Here is a tiny trained network, its code and every weight. The questions are about switching its units off for an input and a target symbol, where a switched-off unit gives its printed mean instead of its output.

import numpy as np


def w(rows, s, z=0):
    codes = np.array(rows[::2]) - 128.0
    scale = np.full(codes.shape[1], s)
    scale[-1] = z or s
    return codes * scale


def softmax(a):
    e = np.exp(a - a.max(-1, keepdims=True))
    return e / e.sum(-1, keepdims=True)


def log_softmax(a):
    a = a - a.max(-1, keepdims=True)
    return a - np.log(np.exp(a).sum(-1, keepdims=True))


def net(x, mask):
    ids = ['ΛΠΦΩαβγηθμσ'.index(c) for c in x.split()]
    T = len(ids)
    res = E[ids] + P[:T]
    u = 0
    for l in range(3):
        r = res
        for j in range(2):
            rows = slice(2 * j, 2 * j + 2)
            q, k, v = (r @ M[l][rows].T for M in (Q, K, V))
            z = softmax(np.where(np.tri(T) > 0, q @ k.T / 2**0.5, -1e9)) @ v
            o = O[l][rows]
            res = res + np.where(mask[u + j], z, o[:, -1]) @ o[:, :-1]
        u += 2
    return log_softmax(res[-1] @ U[:, :-1].T + U[:, -1])


Q, K, V, O = {}, {}, {}, {}
E = w([
[90,102,126,142,107,120,131,77,104,152,122,115],'Λ',
[96,119,98,168,80,118,105,124,150,110,116,157],'Π',
[96,103,80,111,180,95,89,82,118,132,189,87],'Φ',
[112,229,146,131,134,127,164,142,101,138,89,99],'Ω',
[111,126,165,82,120,179,134,252,139,202,67,117],'α',
[126,104,90,142,139,127,182,101,146,108,143,157],'β',
[107,128,134,116,130,145,136,130,64,53,102,75],'γ',
[98,115,133,143,124,119,204,104,133,102,150,132],'η',
[122,142,60,152,115,123,108,173,173,120,134,145],'θ',
[158,108,178,195,150,133,100,161,118,120,142,107],'μ',
[148,93,99,121,162,104,58,97,160,111,105,158],'σ',
],0.026)
P = w([
[161,19,105,134,145,60,167,160,115,175,59,7],'0',
[157,112,143,95,88,150,101,119,129,146,151,116],'1',
[53,92,131,164,230,133,133,139,122,141,120,132],'2',
[155,121,139,93,99,148,100,124,132,134,153,122],'3',
[70,103,124,167,204,128,139,138,95,137,112,155],'4',
[156,129,137,95,97,152,98,124,130,133,158,129],'5',
[85,108,118,166,177,122,147,131,74,143,113,170],'6',
[157,132,131,91,98,158,100,128,125,129,161,137],'7',
[100,112,112,164,155,113,158,130,55,143,110,184],'8',
[155,137,129,100,92,156,104,135,125,129,158,138],'9',
[113,117,103,162,130,105,165,125,38,146,107,202],'10',
[164,138,127,102,98,156,108,137,112,114,167,145],'11',
[125,122,98,161,101,93,175,117,20,153,102,223],'12',
],0.017)
Q[0] = w([
[128,58,153,153,157,159,155,220,152,179,73,240],'0.h1',
[121,147,161,187,85,255,200,172,115,163,110,93],'0.h1',
[200,141,188,97,112,191,86,192,140,169,179,160],'0.h2',
[116,157,180,87,159,177,198,142,103,167,109,137],'0.h2',
],0.0099)
K[0] = w([
[178,113,103,255,107,148,181,152,223,154,99,231],'0.h1',
[127,198,203,204,104,185,227,180,48,123,119,113],'0.h1',
[191,144,224,174,167,107,74,210,172,181,159,116],'0.h2',
[117,191,221,47,150,165,226,123,119,132,85,86],'0.h2',
],0.008)
V[0] = w([
[87,115,150,48,127,187,100,74,134,106,142,2],'0.h1',
[113,138,100,95,142,176,141,170,84,116,162,106],'0.h1',
[144,154,219,234,126,154,141,119,70,68,165,121],'0.h2',
[201,145,173,194,142,138,75,155,206,166,146,88],'0.h2',
],0.0057)
O[0] = w([
[197,174,57,156,60,143,169,125,134,109,109,203,172],'0.h1',
[157,100,146,214,100,152,2,27,115,210,174,117,235],'0.h1',
[189,113,119,162,130,168,57,154,152,173,137,121,143],'0.h2',
[179,118,70,164,27,172,132,97,77,146,106,165,1],'0.h2',
],0.0079,0.0022)
Q[1] = w([
[134,244,130,57,86,136,82,111,92,66,130,88],'1.h1',
[95,77,187,155,153,148,183,120,27,129,162,123],'1.h1',
[147,150,115,75,137,149,134,62,167,114,119,115],'1.h2',
[71,155,114,185,139,104,115,164,126,188,106,188],'1.h2',
],0.011)
K[1] = w([
[133,196,191,106,138,217,107,46,134,108,232,234],'1.h1',
[107,131,136,182,188,116,162,126,1,108,118,108],'1.h1',
[157,152,114,89,109,148,107,120,212,146,114,98],'1.h2',
[109,133,109,178,174,51,144,170,77,182,102,176],'1.h2',
],0.0096)
V[1] = w([
[73,102,127,170,203,118,120,143,66,134,87,141],'1.h1',
[143,178,159,96,106,132,93,125,139,103,168,210],'1.h1',
[139,40,66,174,201,52,128,120,190,167,15,2],'1.h2',
[138,89,139,94,111,83,113,137,169,167,162,187],'1.h2',
],0.0077)
O[1] = w([
[136,88,145,253,104,145,117,74,220,208,115,156,174],'1.h1',
[96,99,105,27,114,91,86,146,205,104,133,171,7],'1.h1',
[130,148,243,139,128,71,189,254,49,181,155,133,234],'1.h2',
[215,156,133,186,198,196,140,54,156,122,173,122,96],'1.h2',
],0.0071,0.013)
Q[2] = w([
[153,185,238,158,54,155,83,129,161,2,66,125],'2.h1',
[176,127,181,102,43,160,145,175,212,14,242,41],'2.h1',
[175,145,102,103,23,150,72,151,88,148,49,201],'2.h2',
[98,128,116,138,255,111,204,84,182,114,222,139],'2.h2',
],0.009)
K[2] = w([
[167,106,170,119,103,91,163,169,101,83,69,5],'2.h1',
[172,139,108,89,97,135,160,188,152,103,158,66],'2.h1',
[190,132,78,82,71,183,115,80,176,94,151,178],'2.h2',
[93,79,203,167,170,26,232,208,33,163,80,21],'2.h2',
],0.015)
V[2] = w([
[123,106,111,77,86,75,150,208,101,144,156,81],'2.h1',
[45,194,140,129,82,199,109,190,77,87,202,253],'2.h1',
[237,97,93,86,9,80,206,117,160,135,138,89],'2.h2',
[147,176,141,113,59,168,136,95,134,111,173,215],'2.h2',
],0.0052)
O[2] = w([
[163,109,172,175,159,226,104,74,250,53,128,126,248],'2.h1',
[161,177,3,134,149,47,163,188,179,180,106,60,91],'2.h1',
[110,128,174,101,80,14,111,123,120,140,50,44,203],'2.h2',
[177,129,126,186,111,6,121,81,138,21,73,119,1],'2.h2',
],0.0055,0.0098)
U = w([
[101,65,187,88,169,110,72,149,154,169,133,58,90],'Λ',
[139,127,39,167,112,182,213,127,55,132,94,254,212],'Π',
[157,117,84,199,80,35,179,75,85,124,97,190,255],'Φ',
[191,56,127,112,184,108,126,111,159,150,92,187,177],'Ω',
[178,128,76,159,118,99,157,165,152,113,149,121,195],'α',
[177,233,167,115,138,120,131,95,109,124,140,143,63],'β',
[80,89,162,154,60,85,110,140,148,106,205,203,16],'γ',
[163,96,114,85,118,140,83,128,110,163,181,96,74],'η',
[108,89,94,139,118,172,128,118,83,77,104,81,38],'θ',
[185,123,138,162,104,118,89,115,134,155,158,131,5],'μ',
[123,101,128,147,109,151,159,97,191,155,137,133,38],'σ',
],0.0082,0.0057)

Each question gives the input, a string of symbols that net reads in full, and the target symbol t.
The units are the heads (2 rows each of Q, K, V and O). Each row of codes is followed by its name. A weight is (code - 128) times the scale printed after its matrix; where a second scale follows, it is the last column's (O and U).
mask holds one flag per head, layer by layer. A switched-off head (its flag False) gives its mean, the last column of its rows in O, instead of its output. The means were averaged over made-up inputs and are rounded, as every weight is.
A unit's drop is (log p(t) with every unit on - log p(t) with that unit switched off) / (log p(t) with every unit on - log p(t) with every unit switched off).
The circuit of an input: a set's keep is (log p(t) with only the set's units on - log p(t) with every unit switched off) / (log p(t) with every unit on - log p(t) with every unit switched off). Starting from all 6 units, units are removed one at a time, each time the one whose removal leaves the highest keep (on an exact tie, the one counted first), for as long as the keep stays at least 0.8.
units of the circuit, in order: the units of the circuit, biggest drop first
most important unit: the unit with the biggest drop
heads that matter: for each layer, one digit per head in row order, 1 if its drop is at least 0.15 and else 0, layers parted by /
input α η γ Φ Π η, target σ: units of the circuit, in order	[1.h2; 2.h1]
input μ γ Π σ θ β γ μ σ, target Π: most important unit	1.h1
input γ α σ α α Ω Φ μ α, target Φ: units of the circuit, in order	[2.h2; 0.h2; 0.h1; 1.h1]
input θ Ω μ η σ Ω μ Φ Φ, target Π: heads that matter	10 / 00 / 01
input μ Π μ, target Π: units of the circuit, in order	[0.h2; 2.h2; 0.h1]
input Ω α μ μ γ Ω α μ Λ Λ μ Φ Ω, target Φ: units of the circuit, in order	[0.h1; 2.h2; 1.h1]
input μ Φ θ, target Λ: heads that matter	10 / 01 / 01
input γ Ω Π Π γ Λ γ σ Ω Λ γ, target Φ: heads that matter	00 / 11 / 11
input Ω Φ Φ γ θ η γ, target Π: units of the circuit, in order	[0.h1; 0.h2; 2.h2]
input η Φ Π Ω α μ β Ω Λ, target Λ: units of the circuit, in order	[0.h2; 0.h1]
input α Ω γ σ Ω α γ Φ γ β α, target Φ: heads that matter	11 / 00 / 01
input μ β Φ β γ γ γ β γ σ Ω, target Λ: heads that matter	11 / 11 / 00
input γ Π Π η Λ, target Λ: units of the circuit, in order	[1.h2; 0.h1; 2.h2]
input Π γ η, target Λ: units of the circuit, in order	[1.h2; 0.h2]
input Φ γ γ Π, target γ: most important unit	1.h2
input Ω η μ μ μ, target Φ: units of the circuit, in order	[0.h2; 2.h2; 2.h1]
input Π μ β σ β μ θ Ω σ, target Π: units of the circuit, in order	[2.h2; 0.h1]
input μ Φ Π Φ γ, target Λ: heads that matter	01 / 01 / 01
input θ γ γ γ Λ Λ η Φ σ γ γ, target Φ: units of the circuit, in order	[0.h1; 2.h2; 1.h1]
input γ β α γ Π η Π γ Λ η Φ, target Λ: most important unit	1.h2
input μ Φ η Φ, target η: units of the circuit, in order	[0.h1; 1.h1; 2.h2]
input Ω Φ μ Π, target γ: units of the circuit, in order	[1.h1; 2.h1]
input σ α θ β, target Π: units of the circuit, in order	[2.h1; 1.h2; 2.h2]
input Π Λ γ Ω γ Π μ σ, target Ω: units of the circuit, in order	[1.h1; 1.h2; 2.h2]
input μ η α γ μ β Π α γ Ω Φ, target Λ: heads that matter	01 / 01 / 01
input Ω γ γ, target Π: heads that matter	11 / 11 / 01
input Π θ η β α σ Λ β Φ Λ, target Π: heads that matter	11 / 01 / 11
input μ Λ σ η Ω, target Λ: most important unit	0.h1
input γ Φ μ Φ α μ μ, target Φ: heads that matter	11 / 11 / 11
